[[ 0.95  0.84  3.08 -2.55 -0.56 -1.51 -0.77 -0.68 -0.78 -0.28 -0.54 -1.17]
 [ 1.11 -0.64 -1.17  0.17  0.07 -0.96  0.43  0.22 -0.47  0.92 -0.41  0.44]
 [-3.51  0.33  4.21 -0.20  0.35  1.73 -2.45  1.89 -0.30  0.35  0.93 -0.61]]
|
[[-0.54 -1.17  0.95  0.84  3.08 -2.55 -0.56 -1.51 -0.77 -0.68 -0.78 -0.28]
 [-0.41  0.44  1.11 -0.64 -1.17  0.17  0.07 -0.96  0.43  0.22 -0.47  0.92]
 [ 0.93 -0.61 -3.51  0.33  4.21 -0.20  0.35  1.73 -2.45  1.89 -0.30  0.35]]

[[-0.35 -0.02 -2.70 -0.15  1.09  2.85 -1.33 -2.54  0.87 -0.11]
 [-1.48  2.02 -2.52  0.26  1.66  2.00  0.90 -1.54 -0.95 -0.50]
 [-1.71  0.28  0.20 -0.56 -0.34  1.15  1.86 -2.03  1.57 -0.53]
 [-4.35  0.52 -0.54 -1.49 -0.08  0.94 -2.13  4.47  2.33 -1.38]]
|
[[ 0.87 -0.11 -0.35 -0.02 -2.70 -0.15  1.09  2.85 -1.33 -2.54]
 [-0.95 -0.50 -1.48  2.02 -2.52  0.26  1.66  2.00  0.90 -1.54]
 [ 1.57 -0.53 -1.71  0.28  0.20 -0.56 -0.34  1.15  1.86 -2.03]
 [ 2.33 -1.38 -4.35  0.52 -0.54 -1.49 -0.08  0.94 -2.13  4.47]]

[[-0.20 -0.23 -0.86 -0.25 -0.83 -0.40 -0.79 -0.85  0.26 -0.29 -1.28 -1.39
  -0.81]
 [ 0.71 -1.31  2.94 -1.54  1.96 -1.42  1.80  1.98  1.80 -1.82  4.51  3.23
   2.90]]
|
[[-1.39 -0.81 -0.20 -0.23 -0.86 -0.25 -0.83 -0.40 -0.79 -0.85  0.26 -0.29
  -1.28]
 [ 3.23  2.90  0.71 -1.31  2.94 -1.54  1.96 -1.42  1.80  1.98  1.80 -1.82
   4.51]]

[[ 3.40 -3.16 -4.57 -2.22 -3.33]
 [ 1.11 -2.89  3.87 -2.17 -2.96]
 [ 2.78 -2.69 -4.80 -2.07 -2.28]
 [-0.65 -0.12  3.30 -0.67 -1.37]
 [ 1.82 -2.93  5.37 -2.55 -3.33]
 [-0.43 -0.48  4.13 -1.08 -1.51]
 [ 2.16 -2.56 -0.47 -1.65 -3.16]
 [-0.71  5.26  0.07  4.83  1.61]]
|
[[-2.22 -3.33  3.40 -3.16 -4.57]
 [-2.17 -2.96  1.11 -2.89  3.87]
 [-2.07 -2.28  2.78 -2.69 -4.80]
 [-0.67 -1.37 -0.65 -0.12  3.30]
 [-2.55 -3.33  1.82 -2.93  5.37]
 [-1.08 -1.51 -0.43 -0.48  4.13]
 [-1.65 -3.16  2.16 -2.56 -0.47]
 [ 4.83  1.61 -0.71  5.26  0.07]]

[[ 1.87  0.07 -2.34 -2.94]
 [-2.87  0.42  3.71  4.06]
 [ 0.84 -1.20 -1.13 -1.18]
 [-1.94  0.60  3.06  3.30]
 [ 1.06  1.73 -1.73 -1.21]
 [ 0.83 -1.03 -0.69 -0.63]
 [ 1.13 -0.10 -1.27 -1.37]
 [ 0.08  0.40 -0.20 -0.44]
 [ 1.24 -0.42 -2.59 -1.78]
 [-1.81 -0.06  2.51  2.48]]
|
[[-2.34 -2.94  1.87  0.07]
 [ 3.71  4.06 -2.87  0.42]
 [-1.13 -1.18  0.84 -1.20]
 [ 3.06  3.30 -1.94  0.60]
 [-1.73 -1.21  1.06  1.73]
 [-0.69 -0.63  0.83 -1.03]
 [-1.27 -1.37  1.13 -0.10]
 [-0.20 -0.44  0.08  0.40]
 [-2.59 -1.78  1.24 -0.42]
 [ 2.51  2.48 -1.81 -0.06]]

[[0.41 0.71 0.87 0.60 1.65 0.08 0.49 1.61 1.46 1.14]
 [1.36 0.80 1.26 0.70 1.33 0.31 1.01 2.15 3.31 1.15]
 [2.30 1.21 4.83 1.19 2.45 0.78 3.78 4.25 5.40 1.46]]
|
[[1.46 1.14 0.41 0.71 0.87 0.60 1.65 0.08 0.49 1.61]
 [3.31 1.15 1.36 0.80 1.26 0.70 1.33 0.31 1.01 2.15]
 [5.40 1.46 2.30 1.21 4.83 1.19 2.45 0.78 3.78 4.25]]

[[-1.05  5.43  0.30 -2.16  1.74]
 [ 2.75 -4.72 -0.91  1.92 -1.91]]
|
[[-2.16  1.74 -1.05  5.43  0.30]
 [ 1.92 -1.91  2.75 -4.72 -0.91]]

[[-2.76 -0.73 -1.43 -0.63  0.20 -0.13  1.84 -0.15]
 [-3.09 -0.73 -1.43 -0.63  0.20 -0.13  1.84 -0.15]
 [-3.09 -0.73 -1.43 -0.63  0.20 -0.09  1.78 -0.15]
 [-4.65 -1.16 -2.19 -0.63  0.20 -0.13  3.67 -0.15]
 [-3.09 -0.73 -1.43 -0.63  0.20 -0.13  1.84 -0.15]
 [ 0.80 -0.60 -0.18 -0.42  0.20 -0.13  0.04 -0.15]
 [-3.74 -1.12 -1.82 -0.63  0.20 -0.13  3.32 -0.15]
 [-3.09 -0.73 -1.43 -0.63  0.20 -0.13  1.84 -0.15]]
|
[[ 1.84 -0.15 -2.76 -0.73 -1.43 -0.63  0.20 -0.13]
 [ 1.84 -0.15 -3.09 -0.73 -1.43 -0.63  0.20 -0.13]
 [ 1.78 -0.15 -3.09 -0.73 -1.43 -0.63  0.20 -0.09]
 [ 3.67 -0.15 -4.65 -1.16 -2.19 -0.63  0.20 -0.13]
 [ 1.84 -0.15 -3.09 -0.73 -1.43 -0.63  0.20 -0.13]
 [ 0.04 -0.15  0.80 -0.60 -0.18 -0.42  0.20 -0.13]
 [ 3.32 -0.15 -3.74 -1.12 -1.82 -0.63  0.20 -0.13]
 [ 1.84 -0.15 -3.09 -0.73 -1.43 -0.63  0.20 -0.13]]
